[ 14.0  11.9 -16.5   7.0  17.9  -4.4  -2.2 -67.6   8.7 -22.2  -7.3  -3.4
  17.5 -10.5 -15.6 -12.8 -18.5 -12.9   0.8 -23.2 -10.1   8.1 -16.7  24.9
  14.0  -8.4 -17.2   9.7 -11.7   4.6   6.6   1.8  -4.0  -5.0 -19.4  -7.8
 -30.0   4.8  43.4  14.2 -28.0 -29.3  42.4 -19.3  31.5  -3.7   7.0 -15.0
  14.9  15.3  29.2  20.0 -35.1  10.5  -5.9  41.0 -11.8  28.7 -11.0  17.2
  -8.6  -4.9  15.5  26.9  39.4  15.7  17.7  -5.9  -2.5   3.4 -12.2 -25.0
  -5.3  -7.0  33.6  25.1  -0.3 -15.5] => U
[-21.2  -1.4   7.1  24.3 -14.1   8.1  11.1   1.0 -10.4   9.5   3.3   4.8
  -2.1  -4.6  -3.9  -2.9  26.6 -14.4   7.0  12.6  13.9  -0.6  25.4 -22.3
   0.0   4.5  -8.6   7.1 -13.2  28.9   9.2  -3.1  13.5  -8.0  27.1  -4.0
  -1.8   1.2  14.4   2.2  10.5  11.3 -33.2 -28.6  21.1  -3.8  10.2  -2.5
 -20.0 -50.7  19.5 -11.0  18.9  22.5  19.1   9.9  -5.1  11.9  -6.7  11.9
 -18.9 -18.7   1.1  -1.6   5.3  14.7 -23.3  11.6   0.4   4.6  -5.3  16.8
 -16.8  27.4  22.0  -0.5   4.5  -5.8] => E
[ -2.0  -1.1   3.3  16.3  -5.0   9.5  16.1  -6.7  -7.3 -11.2   2.4  -1.6
  11.5  -4.5   1.6  -6.1   6.7  -0.7   1.6   6.6   3.3  -3.2   4.7  -8.6
  15.8  -4.4 -11.9  -1.2 -21.4  16.3  -4.9  -2.7   4.9  -7.2  15.5  -1.6
 -12.1   6.3  41.5   7.5  11.2  11.6  -3.6 -27.3  24.1  -6.6  10.5  -9.3
  -8.6 -26.5  22.2   9.2  -5.4  13.1   0.8  20.7  -1.9   6.3  -6.7   6.8
 -20.7 -12.9   3.0   2.6  24.7  11.2 -11.7   7.5  10.2   9.4   5.0  -6.1
 -12.2  18.3  31.6  -2.2   6.2  -5.4] => P
[ -2.4   6.2   2.0  -7.1  -2.9   2.5  16.0 -21.0  11.7  -9.8  -6.3  -8.5
  -7.5   7.1  -4.6  -6.1  -4.4 -12.9   9.4  -9.0  -9.5   3.8  10.0   9.3
  16.5 -10.2 -14.6  10.6 -13.7   9.9  -5.3  -9.7  -4.2  -2.5  20.3   2.5
 -13.7  14.9  26.8  16.2  -6.4 -16.8   8.1 -21.2  35.8  -8.7  19.1 -21.1
 -14.5  -7.4  17.9  -0.3  -8.9  26.0   5.2  19.6 -16.8  11.0   3.8  -0.6
  -5.3 -12.0  23.8  -0.2  16.6  29.2  28.9  -4.2  -8.5   5.3 -16.1  -5.8
 -14.1 -15.0  19.1   8.1   5.2 -15.9] => U
[-10.2  -6.2  10.0  37.2 -13.3  13.0  16.3   1.3 -16.9   7.6  10.8   4.4
   7.3  -5.9   3.5  -7.4  28.3  -7.6   6.3   9.2  17.1  -8.0  14.0 -19.3
   2.8   0.2 -14.2   0.7 -28.8  26.9   5.1  -2.0  17.0 -20.6  13.1 -19.0
  -7.8   1.1  31.7   2.7  12.7  22.9 -22.9 -34.8  22.8  -1.8  11.0  -1.8
 -21.4 -47.2  24.6   0.4  10.8  16.3   9.5  27.3   0.8  16.6  -9.3  13.7
 -34.3 -16.1  -3.1   0.7  22.6   8.1 -30.3   8.9  -4.3  14.9   7.6   5.8
 -19.6  36.5  36.9  -3.5   8.5  -0.6] => E
[ -3.2  -3.4   7.4  37.4  -6.9  10.2  19.0 -14.1 -16.5   2.7   8.3  -1.8
  14.2 -11.6  -0.9  -7.7  21.4  -5.7   6.4   9.4  18.6  -8.1   1.5 -14.6
   9.5  -1.3 -16.2  -2.7 -32.0  24.2   6.9  -6.3  18.9 -16.4   6.7 -23.6
  -1.9   0.7  43.9   3.5  12.8  21.5 -10.6 -39.6  29.6  -2.3   5.0  -0.8
  -6.0 -34.7  29.3  13.2  -4.3  11.1   1.7  33.1   1.1  24.9 -13.2  15.1
 -39.7 -13.7   0.7  12.0  35.1   6.1 -16.9  12.5  -0.3  21.8  14.3  -3.2
 -20.3  35.3  39.8   0.3  11.0  -3.2] => E
[  7.9  11.4  -7.6   2.9   8.2  -6.4   1.6 -62.8   8.5  -4.9  -7.7   3.6
   6.5  -1.4 -18.8  -3.8   2.3 -29.2   6.0 -31.6  -8.2   3.3   3.7  25.3
   4.6  -8.3 -18.1  29.9 -16.5  16.8   1.5 -17.9   4.4  -3.0 -10.4  -6.2
 -25.4   6.0  15.5   6.4 -22.4 -38.0  30.3 -13.6  22.3   1.4   8.7 -11.6
  18.7  24.9  20.2  -3.6 -20.9  18.7  -2.2  39.4 -16.8  37.8  -4.1  19.3
 -27.6  -7.6  23.9  24.0  18.5  15.8  31.2  -2.2  -3.8  14.1 -12.3 -12.0
 -30.9 -39.5  18.3  37.7   3.4 -20.1] => U
[ 10.0   7.9  -6.2  11.0   4.1  -4.0   2.5 -43.1   3.0 -10.4  -5.2  -3.7
  16.7  -7.5  -9.1 -11.9  -3.1  -9.2   0.3 -18.1  -6.3   0.5  -7.4  14.0
  14.8  -7.0 -13.1  10.2 -20.9  10.6   1.7  -7.4   3.0 -14.6  -5.8 -14.3
 -26.8   2.6  39.1  11.4 -15.8 -16.2  31.3 -21.3  29.8  -3.9   8.1 -15.1
   9.2  10.6  26.3  13.0 -25.9  11.8  -7.3  43.4  -3.4  28.7  -7.6  14.7
 -21.6 -10.5  14.8  24.0  39.0  13.4  19.4   1.2  -2.7  10.4  -1.2 -20.6
 -16.8  -7.7  33.4  24.2   4.9  -9.5] => P
[  3.9   4.1   6.2  10.6   4.2  -3.8   3.4 -14.1  10.0  -3.9  -2.7   6.1
  -9.9   5.9   0.3  -1.8   0.9  -8.3   0.8  -3.4   5.2   1.6  12.2  13.3
 -11.0   0.3 -12.2  13.9  -2.6  10.9   3.1 -14.1  -0.2   4.9 -16.4 -13.6
   0.2   1.0 -21.7   7.5  -6.7 -14.9   9.4   9.0   2.2   6.9   3.7   5.7
  -3.3  17.8   1.2 -10.2  -1.9  -4.8   4.5   6.7   0.4  18.1   1.2  16.0
 -20.3   2.9   4.3   8.4  -3.7   2.7  11.7  -5.4  -1.7   5.5 -10.1  11.9
 -15.5 -24.1  -4.8   4.5   0.9  -5.9] => U
[ -0.6   3.8  22.3  29.6 -16.0   1.8  24.6   0.5   6.9  -4.4  -1.3  -6.1
  -3.2   9.8  12.4  -8.0   1.1   3.4   4.7   6.9   3.0  -1.8  12.4   0.9
   9.3  -6.8 -13.1   2.4 -26.2  20.7  -2.4 -15.1   4.0   0.5   5.7 -21.7
  -6.3   6.9  29.3  20.1  19.0   2.4  -3.8 -31.7  29.4  -4.4  18.0  -9.5
 -24.2 -19.1  17.9   3.5   1.2  17.4   3.7  23.6  -1.1   9.3  -2.9  12.5
 -35.8  -9.3  12.0  -1.3  25.1  18.6   0.3   1.2  -8.7  17.7   0.5   1.7
 -20.5  -2.3  33.4  -7.9  13.0  -2.5] => P
[ -6.0   5.9   4.6  -1.4  -4.2   3.6  20.2 -11.9   2.3  -7.9  -3.8  -5.0
   2.5   1.0  -3.0  -2.3   2.8 -12.6   3.8  -2.8  -7.8   2.3  11.7  -0.9
  18.7  -1.9  -9.3   5.2 -15.7  20.9  -3.3  -5.9   1.7  -0.6  23.6   2.8
 -15.6   0.3  32.1   9.8  -5.3 -10.6   0.7 -26.5  33.1 -10.4   8.7  25.0
 -24.8 -25.2  23.4  -1.2  -2.7  24.8   7.4  22.2 -12.4   5.9  -3.6   8.3
 -14.8 -16.3  16.5  -7.7  20.0  21.6   0.6   7.7  -5.9   9.1  -9.9  -3.8
 -13.0   1.2  28.6   4.3   9.8 -12.4] => P
[  3.7   6.7  -9.6   9.2   7.2  -4.5  -3.7 -37.5  14.6  -1.0  -3.8   6.5
  -1.9  -1.2 -12.5  -8.5   7.6 -31.2   3.7 -30.5  -0.9   3.4  11.7  13.8
  -7.6   0.3 -15.8  27.5  -8.6  20.2   4.2 -16.0   5.2   2.1  -9.8  -8.5
 -15.6   4.1  -4.9  -0.6 -21.9 -32.6  16.3  -9.0  16.1   7.6   9.5  -8.6
   8.9  11.3  18.0  -7.9  -2.3  16.9   9.1  24.6 -20.5  35.6 -12.1  16.7
 -23.2 -14.8  11.3  32.2   6.6  14.3  14.4  -2.6  -0.9   6.9 -17.4   3.7
 -28.2 -23.1  11.2  28.3   1.7 -15.0] => P
[  0.2   3.2   8.7   5.2  -5.0  -1.2  19.6 -10.5  -5.7   7.3  -3.0  -1.5
   6.8   1.7   8.3  -1.7  11.0 -10.9   7.7  -3.0  -2.0  -2.9   8.5   2.9
  15.3  -3.1  -8.0  11.0 -26.4  12.3  -9.4 -12.9  10.5  -1.9  13.2 -14.6
 -13.6   6.3  30.1   8.2   0.3  -8.3   3.3 -13.7  25.0  -4.4   7.2 -15.3
  -7.2   5.9  10.8  -0.8 -12.2  15.2  -7.0  27.2  -3.0  18.8   6.5  13.4
 -33.2  -6.1  16.4   6.0  21.1   7.1  15.5   7.1   5.3  14.5   8.1  -6.6
 -27.0 -20.2  19.8   8.9   8.4 -12.8] => U
